Questions about the grid below. Counting starts at 1.
1) What is the entry directly above the smallest entry?
2) What is the entry in row 1 and column 2?
3) What is the entry just right of the smallest entry?
4) What is the entry at row 1, column 3?
5) What is the top entry of the column that holds the smallest entry?
6) What is the entry in the top-right corner?
7) What is the entry in row 3 and column 1?
8) What is the entry in the bottom-right corner?
[[130 135 132 116 140 128 119 123 130 144 130 128 126 139]
 [153 143 126 112 138 133 119 118 139 148 129 137 116 139]
 [128 136 138 130 123 128 110 145 121 124 129 137 136 123]
 [138 141 134 117 134 130 111 130 130 141 130 136 126 134]
 [145 143 133 122 126 132 111 135 130 133 128 142 125 128]
 [147 140 127 112 140 131 120 118 137 148 129 134 118 140]
 [148 139 128 127 122 132 120 133 132 127 127 141 122 124]
 [140 129 120 120 136 130 137 111 137 140 128 125 117 137]
 [123 127 132 140 114 127 123 145 121 111 127 133 136 115]]
1) 119
2) 135
3) 145
4) 132
5) 119
6) 139
7) 128
8) 115
